Below are the code and all the weights of a small trained network. Each question names an input and a target symbol and asks about switching units off, where a switched-off unit gives its printed mean instead of its output.

import numpy as np


def w(rows, s, z=0):
    codes = np.array(rows[::2]) - 128.0
    scale = np.full(codes.shape[1], s)
    scale[-1] = z or s
    return codes * scale


def f(y):
    return np.maximum(y, 0)


def softmax(a):
    e = np.exp(a - a.max(-1, keepdims=True))
    return e / e.sum(-1, keepdims=True)


def log_softmax(a):
    a = a - a.max(-1, keepdims=True)
    return a - np.log(np.exp(a).sum(-1, keepdims=True))


def net(x, mask):
    ids = ['ΛΨΩαγεζξτφ'.index(c) for c in x.split()]
    T = len(ids)
    res = E[ids] + P[:T]
    r = res
    for j in range(3):
        rows = slice(3 * j, 3 * j + 3)
        q, k, v = (r @ M[0][rows].T for M in (Q, K, V))
        z = softmax(np.where(np.tri(T) > 0, q @ k.T / 3**0.5, -1e9)) @ v
        o = O[0][rows]
        res = res + np.where(mask[j], z, o[:, -1]) @ o[:, :-1]
    y = f(res @ A[0][:, :-1].T + A[0][:, -1])
    res = res + np.where(mask[3:7], y, B[0][:, -1]) @ B[0][:, :-1]
    return log_softmax(res[-1] @ U[:, :-1].T + U[:, -1])


Q, K, V, O, A, B = {}, {}, {}, {}, {}, {}
E = w([
[73,126,78,156],'Λ',
[157,142,2,67],'Ψ',
[91,133,200,169],'Ω',
[106,121,125,145],'α',
[130,164,62,168],'γ',
[141,108,224,147],'ε',
[115,99,134,113],'ζ',
[114,148,117,143],'ξ',
[169,136,132,158],'τ',
[166,100,114,153],'φ',
],0.024)
P = w([
[194,156,134,58],'0',
[123,187,245,126],'1',
[148,171,219,119],'2',
[160,140,255,70],'3',
[143,116,245,68],'4',
[215,117,209,89],'5',
[197,183,126,38],'6',
],0.0086)
Q[0] = w([
[94,115,88,144],'H1',
[161,23,111,88],'H1',
[111,168,96,71],'H1',
[69,110,191,72],'H2',
[134,76,231,103],'H2',
[239,209,168,174],'H2',
[114,253,142,174],'H3',
[125,143,100,202],'H3',
[49,82,88,89],'H3',
],0.0076)
K[0] = w([
[46,73,89,137],'H1',
[108,204,160,161],'H1',
[103,144,202,114],'H1',
[187,139,160,69],'H2',
[10,25,129,123],'H2',
[152,127,58,151],'H2',
[238,70,100,40],'H3',
[179,92,168,95],'H3',
[2,156,136,145],'H3',
],0.0087)
V[0] = w([
[67,187,96,171],'H1',
[110,145,207,145],'H1',
[213,169,170,146],'H1',
[65,124,105,79],'H2',
[206,140,161,121],'H2',
[11,36,169,129],'H2',
[77,175,163,113],'H3',
[165,146,101,136],'H3',
[197,98,149,65],'H3',
],0.012)
O[0] = w([
[169,218,205,177,134],'H1',
[31,123,77,239,162],'H1',
[151,75,218,219,226],'H1',
[85,174,38,71,75],'H2',
[117,64,183,132,178],'H2',
[119,223,4,150,2],'H2',
[97,188,88,228,127],'H3',
[176,82,225,89,161],'H3',
[2,27,66,58,154],'H3',
],0.0063,0.0088)
A[0] = w([
[77,131,7,166,135],'N1',
[158,138,182,153,3],'N2',
[89,113,211,104,197],'N3',
[74,75,2,79,235],'N4',
],0.0074,0.0035)
B[0] = w([
[159,110,255,192,138],'N1',
[112,67,87,190,186],'N2',
[184,216,61,99,252],'N3',
[173,173,214,201,138],'N4',
],0.0059,0.012)
U = w([
[195,148,152,114,241],'Λ',
[101,39,164,105,48],'Ψ',
[126,111,85,109,255],'Ω',
[167,185,78,112,36],'α',
[61,43,165,51,14],'γ',
[181,117,14,146,7],'ε',
[114,142,134,101,36],'ζ',
[88,98,171,2,5],'ξ',
[94,163,107,165,175],'τ',
[17,4,161,127,108],'φ',
],0.007,0.0045)

Each question gives the input, a string of symbols that net reads in full, and the target symbol t.
The units are the heads (3 rows each of Q, K, V and O) and the neurons (one row each of A and B). Each row of codes is followed by its name. A weight is (code - 128) times the scale printed after its matrix; where a second scale follows, it is the last column's (O, A, B and U).
mask holds one flag per unit, heads first, then neurons. A switched-off unit (its flag False) gives its mean, the last column of its rows in O or B, instead of its output. The means were averaged over made-up inputs and are rounded, as every weight is.
A unit's drop is (log p(t) with every unit on - log p(t) with that unit switched off) / (log p(t) with every unit on - log p(t) with every unit switched off).
The circuit of an input: a set's keep is (log p(t) with only the set's units on - log p(t) with every unit switched off) / (log p(t) with every unit on - log p(t) with every unit switched off). Starting from all 7 units, units are removed one at a time, each time the one whose removal leaves the highest keep (on an exact tie, the one counted first), for as long as the keep stays at least 0.8.
circuit, biggest first: the units of the circuit, biggest drop first
unit that matters most: the unit with the biggest drop
top k neurons: the k neurons with the biggest drops, biggest first
heads that matter: for each layer, one digit per head in row order, 1 if its drop is at least 0.15 and else 0, layers parted by /
drop when u is switched off: that unit's drop, to one decimal
input Ω Ω Ψ γ Ψ, target τ: heads that matter -> 101
input γ Λ α ε ε Ω, target τ: circuit, biggest first -> [H2, H3]
input Ω Ω α, target τ: heads that matter -> 111
input Ψ γ ζ Ω, target ξ: circuit, biggest first -> [H1, H3]
input γ ε Ψ τ Ψ, target φ: heads that matter -> 100
input γ ε γ Ω, target Λ: heads that matter -> 101
input γ γ γ ε ε Ω γ, target φ: circuit, biggest first -> [H1, N3]
input α ε ε φ Ω τ Ψ, target φ: heads that matter -> 110
input ε Ω ε, target φ: unit that matters most -> H1
input ε τ φ, target φ: circuit, biggest first -> [H1, H3]
input Ψ γ Ψ γ, target ξ: circuit, biggest first -> [H3, H1]
input ε Ω τ, target φ: drop when H3 is switched off -> 0.2
input Ψ ξ ε, target ξ: drop when N3 is switched off -> 0.1
input ξ ε ε γ Ω φ, target φ: drop when N2 is switched off -> -0.1
input γ γ Λ, target Λ: drop when H3 is switched off -> 0.4
input ε Ω γ, target φ: top neuron -> [N3]
